Here is a tiny trained network, its code and every weight. The questions are about switching its units off for an input and a target symbol, where a switched-off unit gives its printed mean instead of its output.

import numpy as np


def w(rows, s, z=0):
    codes = np.array(rows[::2]) - 128.0
    scale = np.full(codes.shape[1], s)
    scale[-1] = z or s
    return codes * scale


def f(y):
    return y / 2 * (1 + np.tanh(0.7978845608 * (y + 0.044715 * y**3)))


def softmax(a):
    e = np.exp(a - a.max(-1, keepdims=True))
    return e / e.sum(-1, keepdims=True)


def log_softmax(a):
    a = a - a.max(-1, keepdims=True)
    return a - np.log(np.exp(a).sum(-1, keepdims=True))


def net(x, mask):
    ids = ['ΔΠΣβεζηθμξφψω'.index(c) for c in x.split()]
    T = len(ids)
    res = E[ids] + P[:T]
    u = 0
    for l in range(2):
        r = res
        for j in range(2):
            rows = slice(2 * j, 2 * j + 2)
            q, k, v = (r @ M[l][rows].T for M in (Q, K, V))
            z = softmax(np.where(np.tri(T) > 0, q @ k.T / 2**0.5, -1e9)) @ v
            o = O[l][rows]
            res = res + np.where(mask[u + j], z, o[:, -1]) @ o[:, :-1]
        u += 2
        y = f(res @ A[l][:, :-1].T + A[l][:, -1])
        res = res + np.where(mask[u : u + 16], y, B[l][:, -1]) @ B[l][:, :-1]
        u += 16
    return log_softmax(res[-1] @ U[:, :-1].T + U[:, -1])


Q, K, V, O, A, B = {}, {}, {}, {}, {}, {}
E = w([
[224,184,83,99],'Δ',
[108,193,152,197],'Π',
[131,182,88,168],'Σ',
[133,95,100,230],'β',
[191,131,106,76],'ε',
[191,107,57,188],'ζ',
[79,185,16,119],'η',
[150,101,123,71],'θ',
[195,114,138,87],'μ',
[131,79,194,174],'ξ',
[139,104,86,53],'φ',
[129,120,3,151],'ψ',
[225,188,77,94],'ω',
],0.02)
P = w([
[154,238,142,89],'0',
[165,219,143,100],'1',
[167,194,142,108],'2',
[171,170,136,116],'3',
[171,147,133,125],'4',
[173,127,130,131],'5',
[174,107,125,138],'6',
[176,85,121,145],'7',
[175,66,116,150],'8',
[174,43,112,159],'9',
[175,16,107,164],'10',
[180,5,105,171],'11',
[187,1,103,170],'12',
],0.0096)
Q[0] = w([
[96,135,164,105],'0.h0',
[254,141,96,172],'0.h0',
[233,124,144,92],'0.h1',
[178,123,8,121],'0.h1',
],0.014)
K[0] = w([
[107,139,199,138],'0.h0',
[172,29,21,146],'0.h0',
[153,9,127,211],'0.h1',
[134,78,20,174],'0.h1',
],0.011)
V[0] = w([
[90,204,222,37],'0.h0',
[88,141,247,191],'0.h0',
[175,51,102,254],'0.h1',
[205,93,87,202],'0.h1',
],0.0056)
O[0] = w([
[254,120,171,187,2],'0.h0',
[196,176,173,154,8],'0.h0',
[156,232,156,53,234],'0.h1',
[97,190,171,83,243],'0.h1',
],0.0087,0.0069)
A[0] = w([
[53,47,132,90,56],'0.n0',
[96,99,97,66,133],'0.n1',
[178,181,129,195,203],'0.n2',
[58,102,160,174,236],'0.n3',
[242,98,69,122,81],'0.n4',
[80,65,134,161,209],'0.n5',
[148,101,138,110,90],'0.n6',
[231,170,126,114,49],'0.n7',
[137,151,87,115,62],'0.n8',
[157,229,165,173,3],'0.n9',
[116,77,253,152,236],'0.n10',
[114,130,106,91,108],'0.n11',
[143,126,142,214,141],'0.n12',
[112,200,114,112,123],'0.n13',
[137,90,152,116,217],'0.n14',
[56,146,172,144,151],'0.n15',
],0.011,0.0052)
B[0] = w([
[141,119,84,90,161],'0.n0',
[172,167,117,131,255],'0.n1',
[65,167,173,92,163],'0.n2',
[38,118,138,104,166],'0.n3',
[119,115,166,119,162],'0.n4',
[73,152,145,128,150],'0.n5',
[137,134,147,124,121],'0.n6',
[126,115,143,123,173],'0.n7',
[140,102,119,105,168],'0.n8',
[138,124,161,165,145],'0.n9',
[74,3,120,135,140],'0.n10',
[170,131,145,127,205],'0.n11',
[132,160,108,141,140],'0.n12',
[111,89,144,141,254],'0.n13',
[125,156,155,132,140],'0.n14',
[65,130,130,101,160],'0.n15',
],0.011,0.0084)
Q[1] = w([
[147,95,128,194],'1.h0',
[158,97,148,80],'1.h0',
[150,39,154,149],'1.h1',
[1,113,125,150],'1.h1',
],0.011)
K[1] = w([
[196,161,178,253],'1.h0',
[88,218,147,133],'1.h0',
[131,123,226,244],'1.h1',
[201,144,93,131],'1.h1',
],0.0061)
V[1] = w([
[57,97,215,88],'1.h0',
[113,215,143,3],'1.h0',
[246,117,82,51],'1.h1',
[120,245,66,191],'1.h1',
],0.0075)
O[1] = w([
[165,34,204,241,180],'1.h0',
[39,168,206,114,253],'1.h0',
[165,253,91,204,134],'1.h1',
[251,51,80,131,142],'1.h1',
],0.0052,0.012)
A[1] = w([
[131,119,125,140,255],'1.n0',
[145,194,130,90,115],'1.n1',
[240,150,101,125,155],'1.n2',
[136,116,114,138,219],'1.n3',
[201,141,223,83,121],'1.n4',
[53,137,69,115,111],'1.n5',
[140,203,149,208,83],'1.n6',
[207,5,126,95,41],'1.n7',
[178,107,111,52,88],'1.n8',
[178,130,142,209,212],'1.n9',
[211,183,172,103,86],'1.n10',
[86,79,179,149,241],'1.n11',
[148,86,26,82,135],'1.n12',
[140,38,114,171,3],'1.n13',
[148,190,100,201,84],'1.n14',
[129,194,42,164,96],'1.n15',
],0.011,0.009)
B[1] = w([
[201,209,178,112,186],'1.n0',
[73,136,123,145,212],'1.n1',
[99,163,28,126,173],'1.n2',
[160,186,157,101,153],'1.n3',
[115,106,122,214,249],'1.n4',
[171,108,125,134,224],'1.n5',
[100,120,92,165,169],'1.n6',
[173,146,94,103,195],'1.n7',
[77,69,121,147,216],'1.n8',
[168,196,70,188,140],'1.n9',
[114,84,109,166,185],'1.n10',
[177,157,131,97,249],'1.n11',
[174,43,122,101,180],'1.n12',
[3,116,102,131,136],'1.n13',
[85,53,183,126,153],'1.n14',
[114,81,153,133,202],'1.n15',
],0.011,0.012)
U = w([
[126,130,130,133,157],'Δ',
[173,90,159,102,228],'Π',
[116,118,138,126,117],'Σ',
[68,2,154,225,66],'β',
[196,165,45,207,138],'ε',
[43,106,122,190,123],'ζ',
[97,166,114,34,107],'η',
[184,200,143,77,181],'θ',
[180,123,172,158,81],'μ',
[104,116,251,33,159],'ξ',
[146,219,86,26,177],'φ',
[76,95,55,90,2],'ψ',
[119,131,134,127,187],'ω',
],0.0098,0.0078)

Each question gives the input, a string of symbols that net reads in full, and the target symbol t.
The units are the heads (2 rows each of Q, K, V and O) and the neurons (one row each of A and B). Each row of codes is followed by its name. A weight is (code - 128) times the scale printed after its matrix; where a second scale follows, it is the last column's (O, A, B and U).
mask holds one flag per unit, layer by layer, with each layer's heads first. A switched-off unit (its flag False) gives its mean, the last column of its rows in O or B, instead of its output. The means were averaged over made-up inputs and are rounded, as every weight is.
A unit's drop is (log p(t) with every unit on - log p(t) with that unit switched off) / (log p(t) with every unit on - log p(t) with every unit switched off).
The circuit of an input: a set's keep is (log p(t) with only the set's units on - log p(t) with every unit switched off) / (log p(t) with every unit on - log p(t) with every unit switched off). Starting from the 12 units with the biggest drops (on a tie, the unit counted first), units are removed one at a time, each time the one whose removal leaves the highest keep (on an exact tie, the one counted first), for as long as the keep stays at least 0.8.
units of the circuit, in order: the units of the circuit, biggest drop first
unit that matters most: the unit with the biggest drop
top k neurons: the k neurons with the biggest drops, biggest first
drop when u is switched off: that unit's drop, to one decimal
input ε Π ε ε ξ ε ε ε θ Δ Π Δ, target Π: unit that matters most => 1.h1
input ξ ε Π ε Σ ε ε ξ Σ β ω ε, target β: top 3 neurons => [1.n4, 1.n8, 0.n3]
input ζ ξ ξ ε Σ Σ ε ε, target ξ: units of the circuit, in order => [1.h1, 0.n10, 0.n3, 0.n15]
input Π β Π Σ ε ξ ε Π, target ε: units of the circuit, in order => [0.n10, 1.h0, 1.n9, 1.h1]
input Σ φ φ ξ ξ ξ ε φ ε ξ ε ε β, target ζ: units of the circuit, in order => [1.h1, 0.n5]
input ε Σ ε ω Σ ε, target ε: top 2 neurons => [0.n3, 1.n2]
input β ε ω Σ ζ ξ ε, target ξ: units of the circuit, in order => [1.h1, 0.n3, 0.n10, 0.n15]
input Σ ω Π Π ε ξ ξ β, target ε: units of the circuit, in order => [0.n10, 1.n9, 1.h1]
input ε ε ε Π ε Σ Σ ε Σ ε ε ω, target Π: top 3 neurons => [0.n2, 0.n3, 1.n12]
input ε ε Π ξ ξ Σ ε ε Σ ξ Σ, target ε: units of the circuit, in order => [1.h0, 0.n10, 1.n9, 1.h1]
input ε ε ε Σ ε ζ ε ε ε Π ψ ξ μ, target ξ: units of the circuit, in order => [1.h1, 0.n3, 0.n10]
input ψ θ ε Δ, target ψ: top 2 neurons => [1.n2, 0.n3]
input ζ ζ ξ β ε μ ξ Π, target ε: units of the circuit, in order => [0.n10, 1.h0, 1.h1, 1.n9]
input ε ξ β, target ε: units of the circuit, in order => [1.n9, 1.h1]
input Σ ω β ε ε η, target Π: top neuron => [1.n4]
input ε ε ω Π β θ ε Π ε Π Π μ, target Π: top 4 neurons => [1.n7, 1.n11, 0.n3, 1.n4]
input β ω φ, target β: top 2 neurons => [0.n2, 0.n15]
input Π Σ Δ, target Π: top 2 neurons => [0.n1, 0.n2]
input ε Δ ε θ ξ Σ ω ε ε θ, target ξ: top 2 neurons => [0.n10, 0.n3]
input Π ζ Σ, target φ: units of the circuit, in order => [1.n4]
input ε ε Σ ω Π Σ Δ θ η Π φ φ, target Π: top 2 neurons => [0.n3, 1.n12]
input φ Σ ε θ ε ε ψ ε Δ, target ψ: top 2 neurons => [0.n1, 1.n2]
input ε Σ Σ φ ε ξ β μ Σ Π ξ, target ξ: top 3 neurons => [1.n11, 0.n10, 1.n4]
input ε ξ ε β Π Π ξ μ ε ε θ, target Π: top 4 neurons => [0.n2, 0.n3, 0.n15, 1.n7]
input Σ ε Σ, target ζ: drop when 0.n4 is switched off => -0.2
input Σ μ ε ε Π Π ω ε Σ Σ ζ ω, target ζ: drop when 0.h0 is switched off => 2.0
